Here is a tiny trained network, its code and every weight. The questions are about switching its units off for an input and a class, where a switched-off unit gives its printed mean instead of its output.

import numpy as np


def w(rows, s, z=0):
    codes = np.array(rows[::2]) - 128.0
    scale = np.full(codes.shape[1], s)
    scale[-1] = z or s
    return codes * scale


def f(y):
    return np.maximum(y, 0)


def log_softmax(a):
    a = a - a.max(-1, keepdims=True)
    return a - np.log(np.exp(a).sum(-1, keepdims=True))


def net(x, mask):
    res = np.array(x, float).reshape(1, 3) / 4 @ E
    y = f(res @ A[0][:, :-1].T + A[0][:, -1])
    res = res + np.where(mask, y, B[0][:, -1]) @ B[0][:, :-1]
    return log_softmax(res[-1] @ U[:, :-1].T + U[:, -1])


A, B = {}, {}
E = w([
[93,230,91,79],'x0',
[248,126,143,80],'x1',
[32,85,187,69],'x2',
],0.012)
A[0] = w([
[95,133,107,196,125],'neuron 0',
[160,117,134,75,61],'neuron 1',
[128,65,102,143,90],'neuron 2',
[154,75,176,179,63],'neuron 3',
[142,174,107,168,71],'neuron 4',
[89,189,24,103,90],'neuron 5',
[143,85,201,161,63],'neuron 6',
[81,157,150,204,103],'neuron 7',
[91,65,166,104,133],'neuron 8',
[135,174,123,76,143],'neuron 9',
[149,169,88,201,93],'neuron 10',
[87,132,144,78,105],'neuron 11',
[146,68,157,206,137],'neuron 12',
[149,127,138,187,123],'neuron 13',
[103,130,221,65,79],'neuron 14',
[167,80,131,146,151],'neuron 15',
[90,163,56,56,72],'neuron 16',
[138,134,51,155,81],'neuron 17',
[186,140,173,53,123],'neuron 18',
[183,127,55,252,97],'neuron 19',
[70,116,97,178,46],'neuron 20',
[130,69,128,185,109],'neuron 21',
[191,154,139,111,120],'neuron 22',
[104,93,146,108,247],'neuron 23',
[122,207,118,76,67],'neuron 24',
[94,134,84,184,151],'neuron 25',
[153,132,93,150,71],'neuron 26',
[48,130,114,167,67],'neuron 27',
],0.016,0.011)
B[0] = w([
[169,101,181,128,188],'neuron 0',
[144,11,182,136,153],'neuron 1',
[66,127,83,157,164],'neuron 2',
[86,99,78,169,187],'neuron 3',
[132,101,104,91,163],'neuron 4',
[76,137,108,162,221],'neuron 5',
[52,107,88,148,178],'neuron 6',
[157,90,166,129,189],'neuron 7',
[168,147,100,85,220],'neuron 8',
[65,162,129,167,193],'neuron 9',
[199,111,87,86,196],'neuron 10',
[134,131,111,91,186],'neuron 11',
[77,172,102,162,226],'neuron 12',
[116,147,92,94,173],'neuron 13',
[157,81,92,63,199],'neuron 14',
[123,150,132,148,202],'neuron 15',
[67,130,112,145,194],'neuron 16',
[160,97,105,74,168],'neuron 17',
[145,68,195,178,208],'neuron 18',
[158,118,120,72,253],'neuron 19',
[143,56,153,146,175],'neuron 20',
[73,151,88,158,194],'neuron 21',
[167,106,161,144,199],'neuron 22',
[157,217,132,95,244],'neuron 23',
[47,128,53,181,190],'neuron 24',
[175,116,209,155,199],'neuron 25',
[124,92,128,108,155],'neuron 26',
[177,57,151,139,202],'neuron 27',
],0.011,0.013)
U = w([
[84,134,72,189,91],'0',
[154,114,86,8,70],'1',
[148,77,236,179,83],'2',
[150,202,169,122,251],'3',
],0.015,0.014)

Each question gives the input, the list of numbers given to net, and the class t.
The units are the neurons (one row each of A and B). Each row of codes is followed by its name. A weight is (code - 128) times the scale printed after its matrix; where a second scale follows, it is the last column's (A, B and U).
mask holds one flag per neuron, in row order. A switched-off neuron (its flag False) gives its mean, the last column of its row in B, instead of its output. The means were averaged over made-up inputs and are rounded, as every weight is.
A unit's drop is (log p(t) with every unit on - log p(t) with that unit switched off) / (log p(t) with every unit on - log p(t) with every unit switched off).
The circuit of an input: a set's keep is (log p(t) with only the set's units on - log p(t) with every unit switched off) / (log p(t) with every unit on - log p(t) with every unit switched off). Starting from the 12 units with the biggest drops (on a tie, the unit counted first), units are removed one at a time, each time the one whose removal leaves the highest keep (on an exact tie, the one counted first), for as long as the keep stays at least 0.8.
units of the circuit, in order: the units of the circuit, biggest drop first
unit that matters most: the unit with the biggest drop
k most important neurons: the k neurons with the biggest drops, biggest first
drop of u: that unit's drop, to one decimal
input [2,1,3], class 3: units of the circuit, in order	[neuron 10; neuron 27; neuron 3]
input [2,-6,-6], class 1: unit that matters most	neuron 10
input [-3,-8,-7], class 2: 2 most important neurons	[neuron 25; neuron 0]
input [1,-4,-4], class 1: 2 most important neurons	[neuron 18; neuron 10]
input [-2,0,-3], class 3: units of the circuit, in order	[neuron 14; neuron 27; neuron 24]
input [-3,0,-1], class 3: 4 most important neurons	[neuron 24; neuron 5; neuron 16; neuron 9]
input [-4,2,4], class 0: 4 most important neurons	[neuron 19; neuron 6; neuron 10; neuron 3]
input [-4,-6,-6], class 1: 2 most important neurons	[neuron 19; neuron 10]
input [4,-4,-5], class 1: 2 most important neurons	[neuron 10; neuron 17]
input [-5,-6,-5], class 2: 3 most important neurons	[neuron 25; neuron 0; neuron 7]
input [-7,2,-7], class 0: 3 most important neurons	[neuron 12; neuron 3; neuron 21]
input [-3,-7,-8], class 1: 2 most important neurons	[neuron 19; neuron 10]
input [6,0,6], class 0: 2 most important neurons	[neuron 24; neuron 19]
input [3,-8,-7], class 2: units of the circuit, in order	[neuron 25]
input [7,6,-7], class 0: 2 most important neurons	[neuron 24; neuron 9]
input [-6,6,-7], class 1: 2 most important neurons	[neuron 19; neuron 10]
input [-1,6,3], class 2: drop of neuron 18	0.2
input [-1,2,-1], class 3: drop of neuron 27	0.2
input [3,1,3], class 3: drop of neuron 13	0.1
input [1,-2,-1], class 3: unit that matters most	neuron 18
